Here is a tiny trained network, its code and every weight. The questions are about switching its units off for an input and a class, where a switched-off unit gives its printed mean instead of its output.

import numpy as np


def w(rows, s, z=0):
    codes = np.array(rows[::2]) - 128.0
    scale = np.full(codes.shape[1], s)
    scale[-1] = z or s
    return codes * scale


def norm(h):
    return h / np.sqrt((h * h).mean(-1, keepdims=True) + 1e-5)


def f(y):
    return y / 2 * (1 + np.tanh(0.7978845608 * (y + 0.044715 * y**3)))


def log_softmax(a):
    a = a - a.max(-1, keepdims=True)
    return a - np.log(np.exp(a).sum(-1, keepdims=True))


def net(x, mask):
    res = np.array(x, float).reshape(1, 3) / 4 @ E
    u = 0
    for l in range(4):
        y = f(norm(res) @ A[l][:, :-1].T + A[l][:, -1])
        res = res + np.where(mask[u : u + 8], y, B[l][:, -1]) @ B[l][:, :-1]
        u += 8
    return log_softmax(norm(res)[-1] @ U[:, :-1].T + U[:, -1])


A, B = {}, {}
E = w([
[3,141,105,231],'x0',
[251,166,180,218],'x1',
[200,166,45,31],'x2',
],0.0023)
A[0] = w([
[125,118,114,2,1],'L0N0',
[47,124,72,82,172],'L0N1',
[27,92,133,145,93],'L0N2',
[161,99,176,124,50],'L0N3',
[185,141,76,19,86],'L0N4',
[156,123,169,74,80],'L0N5',
[138,133,125,135,105],'L0N6',
[127,158,153,95,81],'L0N7',
],0.0064,0.003)
B[0] = w([
[26,94,91,164,182],'L0N0',
[58,111,206,67,251],'L0N1',
[79,146,64,66,207],'L0N2',
[127,125,170,113,123],'L0N3',
[121,39,42,254,253],'L0N4',
[149,63,123,83,143],'L0N5',
[140,145,123,101,117],'L0N6',
[164,81,128,123,109],'L0N7',
],0.0048,0.0025)
A[1] = w([
[123,68,154,115,80],'L1N0',
[118,197,157,102,56],'L1N1',
[161,26,54,50,4],'L1N2',
[134,112,165,90,50],'L1N3',
[96,230,222,169,149],'L1N4',
[165,108,149,104,96],'L1N5',
[3,84,111,138,50],'L1N6',
[190,156,27,119,49],'L1N7',
],0.0039,0.0018)
B[1] = w([
[105,94,175,197,122],'L1N0',
[116,159,140,144,83],'L1N1',
[61,138,183,233,138],'L1N2',
[130,93,136,165,84],'L1N3',
[47,252,82,157,200],'L1N4',
[35,107,142,98,109],'L1N5',
[120,9,60,30,250],'L1N6',
[125,204,45,48,109],'L1N7',
],0.0024,0.0014)
A[2] = w([
[138,123,115,219,29],'L2N0',
[172,42,191,189,45],'L2N1',
[138,114,141,233,108],'L2N2',
[56,116,177,122,6],'L2N3',
[121,190,150,120,65],'L2N4',
[102,144,112,153,95],'L2N5',
[245,112,234,2,96],'L2N6',
[107,200,96,60,61],'L2N7',
],0.0051,0.0018)
B[2] = w([
[180,172,135,49,147],'L2N0',
[120,166,196,109,208],'L2N1',
[169,169,156,24,252],'L2N2',
[133,134,64,134,153],'L2N3',
[145,157,165,130,74],'L2N4',
[219,105,98,94,133],'L2N5',
[45,3,180,133,254],'L2N6',
[111,140,181,162,96],'L2N7',
],0.0044,0.00083)
A[3] = w([
[140,254,189,122,61],'L3N0',
[33,172,137,48,51],'L3N1',
[132,155,163,165,145],'L3N2',
[165,196,177,156,60],'L3N3',
[151,167,110,184,110],'L3N4',
[163,149,112,57,2],'L3N5',
[186,149,92,175,24],'L3N6',
[59,156,172,88,124],'L3N7',
],0.0082,0.0029)
B[3] = w([
[77,182,144,27,216],'L3N0',
[196,210,140,255,254],'L3N1',
[104,123,119,74,153],'L3N2',
[81,117,69,100,179],'L3N3',
[160,121,116,93,150],'L3N4',
[184,36,63,207,81],'L3N5',
[231,119,140,126,142],'L3N6',
[229,201,96,188,219],'L3N7',
],0.0071,0.0026)
U = w([
[98,192,163,7,142],'0',
[237,88,108,126,91],'1',
[130,51,242,95,3],'2',
[30,36,69,138,128],'3',
[107,196,105,232,247],'4',
],0.015,0.0018)

Each question gives the input, the list of numbers given to net, and the class t.
The units are the neurons (one row each of A and B). Each row of codes is followed by its name. A weight is (code - 128) times the scale printed after its matrix; where a second scale follows, it is the last column's (A, B and U).
mask holds one flag per neuron, layer by layer. A switched-off neuron (its flag False) gives its mean, the last column of its row in B, instead of its output. The means were averaged over made-up inputs and are rounded, as every weight is.
A unit's drop is (log p(t) with every unit on - log p(t) with that unit switched off) / (log p(t) with every unit on - log p(t) with every unit switched off).
The circuit of an input: a set's keep is (log p(t) with only the set's units on - log p(t) with every unit switched off) / (log p(t) with every unit on - log p(t) with every unit switched off). Starting from the 12 units with the biggest drops (on a tie, the unit counted first), units are removed one at a time, each time the one whose removal leaves the highest keep (on an exact tie, the one counted first), for as long as the keep stays at least 0.8.
circuit, biggest first: the units of the circuit, biggest drop first
most important unit: the unit with the biggest drop
k most important neurons: the k neurons with the biggest drops, biggest first
k most important neurons of layer l: the k neurons of layer l with the biggest drops, biggest first
drop when u is switched off: that unit's drop, to one decimal
input [-7,-2,-2], class 3: most important unit -> L0N0
input [-5,4,-5], class 2: circuit, biggest first -> [L2N6 L0N4]
input [-4,8,-1], class 2: circuit, biggest first -> [L2N6 L0N4]
input [-7,6,0], class 2: 2 most important neurons -> [L2N6 L3N7]
input [-6,5,0], class 2: 3 most important neurons -> [L2N6 L3N7 L3N1]
input [3,-5,7], class 3: 2 most important neurons -> [L0N4 L1N6]
input [-2,1,1], class 1: 2 most important neurons -> [L0N1 L0N4]
input [3,-8,7], class 4: 2 most important neurons -> [L3N1 L0N1]
input [5,2,3], class 0: 3 most important neurons -> [L0N4 L3N0 L0N0]
input [5,-6,7], class 4: drop when L3N1 is switched off -> 0.7
input [7,-7,7], class 4: drop when L3N1 is switched off -> 0.4
input [6,3,4], class 0: drop when L0N4 is switched off -> 0.1
input [-8,2,-1], class 2: 2 most important neurons of layer 2 -> [L2N6 L2N1]
input [6,-5,-5], class 4: most important neuron of layer 3 -> [L3N1]
